Here is a tiny trained network, its code and every weight. The questions are about switching its units off for an input and a target symbol, where a switched-off unit gives its printed mean instead of its output.

import numpy as np


def w(rows, s, z=0):
    codes = np.array(rows[::2]) - 128.0
    scale = np.full(codes.shape[1], s)
    scale[-1] = z or s
    return codes * scale


def f(y):
    return np.maximum(y, 0)


def softmax(a):
    e = np.exp(a - a.max(-1, keepdims=True))
    return e / e.sum(-1, keepdims=True)


def log_softmax(a):
    a = a - a.max(-1, keepdims=True)
    return a - np.log(np.exp(a).sum(-1, keepdims=True))


def net(x, mask):
    ids = ['ΓΣΦεηπ'.index(c) for c in x.split()]
    T = len(ids)
    res = E[ids] + P[:T]
    q, k, v = (res @ M[0].T for M in (Q, K, V))
    z = softmax(np.where(np.tri(T) > 0, q @ k.T / 2**0.5, -1e9)) @ v
    res = res + np.where(mask[0], z, O[0][:, -1]) @ O[0][:, :-1]
    y = f(res @ A[0][:, :-1].T + A[0][:, -1])
    res = res + np.where(mask[1:9], y, B[0][:, -1]) @ B[0][:, :-1]
    return log_softmax(res[-1] @ U[:, :-1].T + U[:, -1])


Q, K, V, O, A, B = {}, {}, {}, {}, {}, {}
E = w([
[86,88,114,78,70,141,108,133,134],'Γ',
[181,131,127,138,193,143,122,110,237],'Σ',
[117,123,229,146,100,196,145,135,154],'Φ',
[131,101,104,94,121,130,110,125,185],'ε',
[71,196,160,70,250,56,138,102,123],'η',
[94,240,149,125,94,97,83,72,96],'π',
],0.02)
P = w([
[120,141,171,100,139,78,179,205,170],'0',
[108,92,191,149,129,137,68,129,150],'1',
[85,117,116,161,150,136,103,75,211],'2',
[88,169,102,135,132,151,148,106,232],'3',
[191,185,167,27,134,185,54,234,95],'4',
[171,66,236,72,185,88,71,130,44],'5',
[82,86,168,170,183,110,127,3,150],'6',
[63,168,109,118,106,171,138,98,135],'7',
[147,175,54,38,149,127,92,172,131],'8',
[176,129,195,79,212,94,142,110,108],'9',
],0.013)
Q[0] = w([
[85,11,185,154,189,89,130,54,101],'H0',
[13,159,99,240,70,122,104,79,228],'H0',
],0.011)
K[0] = w([
[45,169,52,169,129,190,208,54,165],'H0',
[181,241,95,57,101,176,194,250,144],'H0',
],0.013)
V[0] = w([
[183,198,57,154,205,79,124,95,131],'H0',
[151,90,253,143,178,205,132,161,217],'H0',
],0.0079)
O[0] = w([
[128,236,68,174,129,237,107,252,125,72],'H0',
[106,100,87,224,197,63,138,192,65,254],'H0',
],0.012,0.0081)
A[0] = w([
[175,155,80,139,122,153,110,79,77,134],'N0',
[125,169,106,169,141,105,118,130,85,86],'N1',
[128,148,143,128,125,72,158,99,109,90],'N2',
[180,11,116,133,109,143,211,121,132,5],'N3',
[186,94,116,102,108,127,184,97,133,138],'N4',
[126,100,136,109,115,183,85,139,174,94],'N5',
[91,136,154,61,167,165,101,79,139,254],'N6',
[113,164,156,96,149,100,112,75,117,85],'N7',
],0.012,0.0056)
B[0] = w([
[93,117,160,134,215,119,129,137,120,133],'N0',
[178,121,126,78,50,114,127,121,143,191],'N1',
[141,133,94,105,115,187,119,120,123,208],'N2',
[163,155,119,168,142,159,70,84,90,214],'N3',
[87,139,139,144,105,116,71,145,124,179],'N4',
[138,144,97,8,162,121,169,127,84,155],'N5',
[147,119,114,145,108,101,187,130,138,246],'N6',
[134,148,138,135,131,177,104,192,152,207],'N7',
],0.013)
U = w([
[144,141,181,142,81,102,47,101,186,147],'Γ',
[147,75,120,182,111,123,129,170,158,50],'Σ',
[114,136,128,159,187,112,111,94,97,79],'Φ',
[2,111,208,131,217,9,120,138,159,254],'ε',
[81,118,119,133,199,197,59,146,142,91],'η',
[138,127,146,119,148,101,146,101,133,88],'π',
],0.0084,0.0069)

Each question gives the input, a string of symbols that net reads in full, and the target symbol t.
The units are the heads (2 rows each of Q, K, V and O) and the neurons (one row each of A and B). Each row of codes is followed by its name. A weight is (code - 128) times the scale printed after its matrix; where a second scale follows, it is the last column's (O, A, B and U).
mask holds one flag per unit, heads first, then neurons. A switched-off unit (its flag False) gives its mean, the last column of its rows in O or B, instead of its output. The means were averaged over made-up inputs and are rounded, as every weight is.
A unit's drop is (log p(t) with every unit on - log p(t) with that unit switched off) / (log p(t) with every unit on - log p(t) with every unit switched off).
The circuit of an input: a set's keep is (log p(t) with only the set's units on - log p(t) with every unit switched off) / (log p(t) with every unit on - log p(t) with every unit switched off). Starting from all 9 units, units are removed one at a time, each time the one whose removal leaves the highest keep (on an exact tie, the one counted first), for as long as the keep stays at least 0.8.
units of the circuit, in order: the units of the circuit, biggest drop first
top k neurons: the k neurons with the biggest drops, biggest first
drop of u: that unit's drop, to one decimal
input Φ η ε Φ Γ Σ ε Σ, target Γ: units of the circuit, in order : H0, N3
input Γ ε ε π η Γ ε, target π: top 2 neurons : N5, N6
input Γ Γ Φ Σ Γ Φ Σ η Σ, target Φ: units of the circuit, in order : H0, N3
input ε ε Γ ε η ε, target Γ: top 2 neurons : N3, N4
input ε ε η ε Γ η Γ Γ ε ε, target Γ: units of the circuit, in order : H0, N4
input ε ε π η Φ Φ, target π: top 2 neurons : N5, N6
input ε Γ Γ ε, target ε: top neuron : N2
input π η Γ, target π: top 2 neurons : N5, N6
input ε Φ Φ η ε, target Φ: drop of N3 : 0.6
input Γ π ε η Γ ε Φ, target η: drop of N6 : 0.1
input η η π ε Γ η Γ Γ, target Γ: drop of H0 : 2.9
input Σ Σ η Γ Σ Γ, target η: drop of N6 : 0.2
